Below are the code and all the weights of a small trained network. Each question names an input and a class and asks about switching units off, where a switched-off unit gives its printed mean instead of its output.

import numpy as np


def w(rows, s, z=0):
    codes = np.array(rows[::2]) - 128.0
    scale = np.full(codes.shape[1], s)
    scale[-1] = z or s
    return codes * scale


def f(y):
    return np.maximum(y, 0)


def log_softmax(a):
    a = a - a.max(-1, keepdims=True)
    return a - np.log(np.exp(a).sum(-1, keepdims=True))


def net(x, mask):
    res = np.array(x, float).reshape(1, 4) / 4 @ E
    y = f(res @ A[0][:, :-1].T + A[0][:, -1])
    res = res + np.where(mask, y, B[0][:, -1]) @ B[0][:, :-1]
    return log_softmax(res[-1] @ U[:, :-1].T + U[:, -1])


A, B = {}, {}
E = w([
[159,182,233,103],'x0',
[139,208,68,71],'x1',
[248,92,115,100],'x2',
[76,64,133,37],'x3',
],0.012)
A[0] = w([
[59,99,146,75,75],'N1',
[63,153,158,144,64],'N2',
[68,98,124,50,58],'N3',
[132,61,74,147,88],'N4',
[148,79,125,60,82],'N5',
[124,88,83,156,110],'N6',
[98,70,67,117,70],'N7',
[142,93,154,209,62],'N8',
[133,64,176,155,94],'N9',
[166,179,112,207,156],'N10',
[170,194,75,81,10],'N11',
[150,174,146,185,4],'N12',
[117,75,65,153,59],'N13',
[125,205,82,44,135],'N14',
[211,66,103,83,51],'N15',
[152,138,220,151,108],'N16',
[142,195,174,129,103],'N17',
[156,166,152,169,103],'N18',
[208,112,114,142,102],'N19',
[150,198,90,132,152],'N20',
[65,150,132,171,41],'N21',
[74,152,126,130,54],'N22',
[56,194,126,140,84],'N23',
[141,156,106,180,49],'N24',
[225,83,134,108,76],'N25',
[137,69,172,179,99],'N26',
[141,141,79,195,115],'N27',
[130,116,202,134,93],'N28',
[137,195,110,55,86],'N29',
[47,136,168,148,86],'N30',
[133,146,170,116,96],'N31',
[121,84,101,159,121],'N32',
[129,79,169,152,141],'N33',
[112,124,70,165,59],'N34',
[130,169,146,96,123],'N35',
[215,100,101,98,53],'N36',
[162,121,146,112,66],'N37',
[94,60,142,3,77],'N38',
[139,163,80,79,30],'N39',
[101,161,127,168,134],'N40',
[39,148,116,123,112],'N41',
[130,101,168,148,69],'N42',
[147,154,186,108,113],'N43',
[146,130,204,90,91],'N44',
[139,127,78,186,123],'N45',
[148,160,138,185,70],'N46',
[136,153,213,102,88],'N47',
],0.013,0.0042)
B[0] = w([
[139,117,189,124,201],'N1',
[179,173,103,200,195],'N2',
[136,109,225,113,210],'N3',
[108,193,106,87,202],'N4',
[156,127,232,147,184],'N5',
[115,189,99,76,186],'N6',
[113,202,120,75,205],'N7',
[49,62,112,140,200],'N8',
[45,26,74,152,188],'N9',
[114,61,251,78,254],'N10',
[58,75,95,159,203],'N11',
[120,124,206,103,196],'N12',
[127,197,99,113,198],'N13',
[35,38,80,157,240],'N14',
[153,189,129,191,214],'N15',
[110,161,103,92,216],'N16',
[103,161,116,92,211],'N17',
[133,113,170,97,201],'N18',
[150,178,174,208,207],'N19',
[69,45,113,133,215],'N20',
[161,165,130,174,191],'N21',
[161,154,124,186,175],'N22',
[169,154,106,202,223],'N23',
[89,110,220,81,182],'N24',
[169,180,125,216,216],'N25',
[66,61,59,137,198],'N26',
[116,135,205,68,206],'N27',
[88,158,80,82,182],'N28',
[42,84,88,148,206],'N29',
[168,157,132,181,209],'N30',
[126,187,65,83,166],'N31',
[89,176,86,71,179],'N32',
[41,48,64,156,184],'N33',
[126,184,121,88,180],'N34',
[110,132,88,111,174],'N35',
[158,176,133,206,206],'N36',
[100,168,110,157,150],'N37',
[116,96,253,113,240],'N38',
[65,97,113,137,181],'N39',
[165,143,155,166,188],'N40',
[170,160,126,183,217],'N41',
[58,100,92,152,161],'N42',
[112,192,102,95,188],'N43',
[117,223,94,87,185],'N44',
[125,173,148,60,198],'N45',
[113,86,198,94,198],'N46',
[113,185,84,102,202],'N47',
],0.0074,0.011)
U = w([
[182,164,157,253,107],'0',
[138,96,250,76,113],'1',
[78,49,72,145,104],'2',
[134,201,95,25,98],'3',
[154,101,133,116,254],'4',
[207,97,105,118,106],'5',
],0.014,0.018)

Each question gives the input, the list of numbers given to net, and the class t.
The units are the neurons (one row each of A and B). Each row of codes is followed by its name. A weight is (code - 128) times the scale printed after its matrix; where a second scale follows, it is the last column's (A, B and U).
mask holds one flag per neuron, in row order. A switched-off neuron (its flag False) gives its mean, the last column of its row in B, instead of its output. The means were averaged over made-up inputs and are rounded, as every weight is.
A unit's drop is (log p(t) with every unit on - log p(t) with that unit switched off) / (log p(t) with every unit on - log p(t) with every unit switched off).
The circuit of an input: a set's keep is (log p(t) with only the set's units on - log p(t) with every unit switched off) / (log p(t) with every unit on - log p(t) with every unit switched off). Starting from the 12 units with the biggest drops (on a tie, the unit counted first), units are removed one at a time, each time the one whose removal leaves the highest keep (on an exact tie, the one counted first), for as long as the keep stays at least 0.8.
units of the circuit, in order: the units of the circuit, biggest drop first
most important unit: the unit with the biggest drop
top k neurons: the k neurons with the biggest drops, biggest first
drop of u: that unit's drop, to one decimal
input [-6,-5,5,1], class 3: most important unit	N4
input [8,-8,-6,1], class 2: units of the circuit, in order	[N9 N33]
input [7,7,5,6], class 2: top 2 neurons	[N14 N29]
input [4,7,-7,3], class 0: top 2 neurons	[N23 N41]
input [-3,1,-5,-6], class 1: top 2 neurons	[N10 N27]
input [-7,8,5,0], class 2: top 2 neurons	[N14 N11]
input [5,6,-4,4], class 2: top 2 neurons	[N14 N29]
input [6,-6,-5,-6], class 1: top 2 neurons	[N10 N12]
input [-8,6,8,-5], class 0: top 4 neurons	[N36 N19 N25 N15]
input [2,-3,1,-2], class 4: top 4 neurons	[N14 N29 N20 N11]
input [-4,-5,6,0], class 0: top 2 neurons	[N25 N15]
input [-7,3,7,-2], class 0: top 2 neurons	[N36 N19]
input [8,4,7,5], class 3: drop of N21	0.1
input [-5,6,5,8], class 1: units of the circuit, in order	[N38]
input [6,6,-5,-7], class 1: drop of N10	0.6
input [6,8,8,2], class 0: drop of N15	0.4
